[120  70 138 118  91 175 123 130]  F
[146 164 149 123 122  39 106 194]  C
[ 82 106 115 137 116 134 116 141]  D
[175 138 130 120 118  70  91 125]  V
[175 120 124 118 130  70  91 138]  K
common D C:  -> [106]
perm: [194 146 164 149 123 122  39 106] -> C
perm: [120 124 118 130  70  91 138 175] -> K
perm: [ 82 106 115 116 116 134 137 141] -> D
perm: [118 130  70  91 138 175 120 124] -> K
perm: [141 116 134 116 137 115 106  82] -> D
perm: [130  70 120 124 138 118 175  91] -> K

[139 123 128 106 165]  A
[123 129 129 120 129]  Z
[ 92 156 113 218 124]  H
[135  38 123 179 229]  E
[210 160  94 159  86]  P
[159  94  86 210 161]  J
[134 109 127 130 168]  U
[156 123 112 124 217]  S
[124 216 156 112 123]  B
[128  63 152 163 191]  R
[156  92 112 124 217]  W
[139 129 165 123 106]  N
perm: [217 124 112  92 156] -> W
perm: [216 156 112 123 124] -> B
perm: [128 106 165 139 123] -> A
perm: [112 123 124 156 216] -> B
perm: [123 112 124 217 156] -> S
perm: [ 86 161 159 210  94] -> J
perm: [165 139 123 128 106] -> A

[145 125 119 146  98  61 124 152 122 127 134 127  62]  Selur
[139 152 146 152 146 135 150 140 110 155 152 146 138]  peg
[127 114 117 103 169 176 117  90 158 111 100 116 185]  mefi
[105  84 128  70 107 103 152  95 171  87 160 145  79]  nup
[121 137 108 169  72  38  92 155 117 125 111  71  27]  pide
[123 138 153 111 161 157 159 123 108 137 150 142 166]  nide
[118 109 140  83 108 151 183 106 198 118 160 170 131]  tupa
[112 109 108 116 163 141  95  95  92 122  71  95 167]  Baf
[181 146 137 158 102 106  96 156 128 148 119 112  83]  Rozod
common tupa peg:  -> [140]
perm: [ 71  92  95  95  95 108 109 112 116 122 141 163 167] -> Baf
common Rozod mefi:  -> [158]

[178  73 125  85 189 170 108  40  25 149  42  93 128  31 169 169  95 142
 141  65  86  64  77 156  72 183 177  58 174] : Q
[ 66 156 183  85 169  25  93 189  42  31  40  64 178 143  77 149  72 125
 177 141 128 170  86  73  58 169 174 108  95] : L
[183 170 128  77 143 156 170 169 178  65 141 169  64  40  73  72  42  31
  95  25 125  58 108  86  93  85 174 149 189] : X
[136  96 148 117  82 122 137  93  94 150 138  68 127  87  68 114 124 110
 118 153 108 114  87  90 133 128  74 147 160] : M
[169  77 108  95 177  73  42 149  85 169  72 170 183 125 128 141  65  86
 174  58 178  40 189  93  31  64  25 143 156] : G
[123 124 123 131 124 123 124 124 124 125 123 124 171 124 123 122 124 124
 124 122 125 124 123 122 125 125 123 123 125] : Y
[120 123 120 131 100 123 122 123 126 143 122 122 125 131 124 124 124 130
 125 128 125 127 126 122 127 129 123 122 121] : T
find: [123 124 123 131 124 123 124 124 124 125 123 124 171 124 123 122 124 124
 124 122 125 124 123 122 125 125 123 123 125] -> Y
common Y Q:  -> [125]
perm: [ 25  31  40  42  58  64  65  72  73  77  85  86  93  95 108 125 128 141
 142 149 156 169 169 170 174 177 178 183 189] -> Q
perm: [170 141 156  31 169  73 143  95 169 108  86  72  93 125  64 189 128  42
  25 149  40 178  85  65 170 174  77 183  58] -> X
perm: [189 183 170 128  77 143 156 170 169 178  65 141 169  64  40  73  72  42
  31  95  25 125  58 108  86  93  85 174 149] -> X
perm: [ 95 108 174 169  58  73  86 170 128 141 177 125  72 149  77 143 178  64
  40  31  42 189  93  25 169  85 183 156  66] -> L
find: [183 170 128  77 143 156 170 169 178  65 141 169  64  40  73  72  42  31
  95  25 125  58 108  86  93  85 174 149 189] -> X

[104 143 101 131 110 105] = Kovu
[131 139 104 143 144 142] = gov
[144 143 104 131 141 139] = zez
[141 132 139 144 104 143] = pidif
find: [131 139 104 143 144 142] -> gov
perm: [143 144 142 131 139 104] -> gov
perm: [139 141 131 104 143 144] -> zez
perm: [104 131 139 141 143 144] -> zez

[ 93  71 110 149 120] : vakol
[152 146  70 152 130] : Dadil
[146  70 130 159 152] : Mosu
[152 151 160 146  70] : gugoz
find: [152 146  70 152 130] -> Dadil
perm: [ 70 146 151 152 160] -> gugoz
perm: [130 152 159  70 146] -> Mosu
perm: [152 146  70 130 159] -> Mosu
perm: [159 130 146 152  70] -> Mosu
find: [ 93  71 110 149 120] -> vakol
perm: [130 152  70 146 152] -> Dadil

[ 96  94  94  76 104  96 108  97 101] -> Namil
[110  88  96 108  83 123  68 107 117] -> Pegag
[108  80  54 133  80  44 155  90 139] -> fefon
[ 96  87  68 107  83 110 123 117 108] -> mut
[ 96  94  94 133 104  96 108  97 101] -> Kagel
[128 137 139 139 136 131 135 130 133] -> nafit
perm: [ 68 107 117 110  88  96 108  83 123] -> Pegag
perm: [108 117 123 110  83 107  68  87  96] -> mut
common nafit Kagel:  -> [133]

[120 109 159 148 177 125 112 104] = siv
[140 103 112 148 150 167 113 163] = boran
[105 234  75  61 113 191 132 118] = Katu
[140 150 162 148 234 113 112 103] = Viz
find: [140 103 112 148 150 167 113 163] -> boran
perm: [103 112 113 140 148 150 162 234] -> Viz
perm: [103 112 113 140 148 150 163 167] -> boran

[125 138 150 164 181 195 205 212 213 216 218 216 217 217 218 219 219 218
 219 218 219 219 215 218 218]  bulu
[133 217 150 164 126 195 205 212 213 216 218 216 217 217 218 219 219 218
 219 218 219 219 215 218 219]  mosi
[126 130 129 130 133 134 141 150 166 182 217 207 219 214 217 218 218 217
 219 220 220 220 217 219 217]  gakib
[128 126 127 130 127 126 128 128 129 127 129 129 130 129 131 135 139 148
 161 175 191 204 211 212 216]  gova
[127 130 129 131 137 141 153 168 185 197 216 212 215 216 218 219 219 218
 218 219 219 219 219 220 219]  rusun
[133 138 148 160 175 190 201 209 214 215 218 171 217 218 217 218 218 218
 218 219 219 218 219 217 219]  viv
[126 130 129 130 133 134 141 150 166 182 198 207 213 214 217 218 218 217
 219 220 220 218 217 219 217]  tavu
[133 138 148 160 175 190 201 209 214 215 218 217 217 218 217 218 218 219
 218 219 219 218 219 217 219]  rus
[129 128 127 129 129 128 128 126 128 128 127 129 129 130 128 130 130 132
 134 134 134 137 147 159 178]  Timu
[218 213 195 216 133 215 219 218 218 216 219 164 151 218 205 219 217 219
 219 181 138 212 218 217 218]  kiziz
perm: [125 138 150 164 181 195 205 212 213 215 216 216 217 217 218 218 218 218
 218 218 219 219 219 219 219] -> bulu
perm: [217 126 130 129 130 133 134 141 150 166 182 217 207 219 214 217 218 218
 217 219 220 220 220 217 219] -> gakib
perm: [126 133 150 164 195 205 212 213 215 216 216 217 217 217 218 218 218 218
 218 219 219 219 219 219 219] -> mosi
find: [127 130 129 131 137 141 153 168 185 197 216 212 215 216 218 219 219 218
 218 219 219 219 219 220 219] -> rusun
find: [133 138 148 160 175 190 201 209 214 215 218 217 217 218 217 218 218 219
 218 219 219 218 219 217 219] -> rus
find: [128 126 127 130 127 126 128 128 129 127 129 129 130 129 131 135 139 148
 161 175 191 204 211 212 216] -> gova

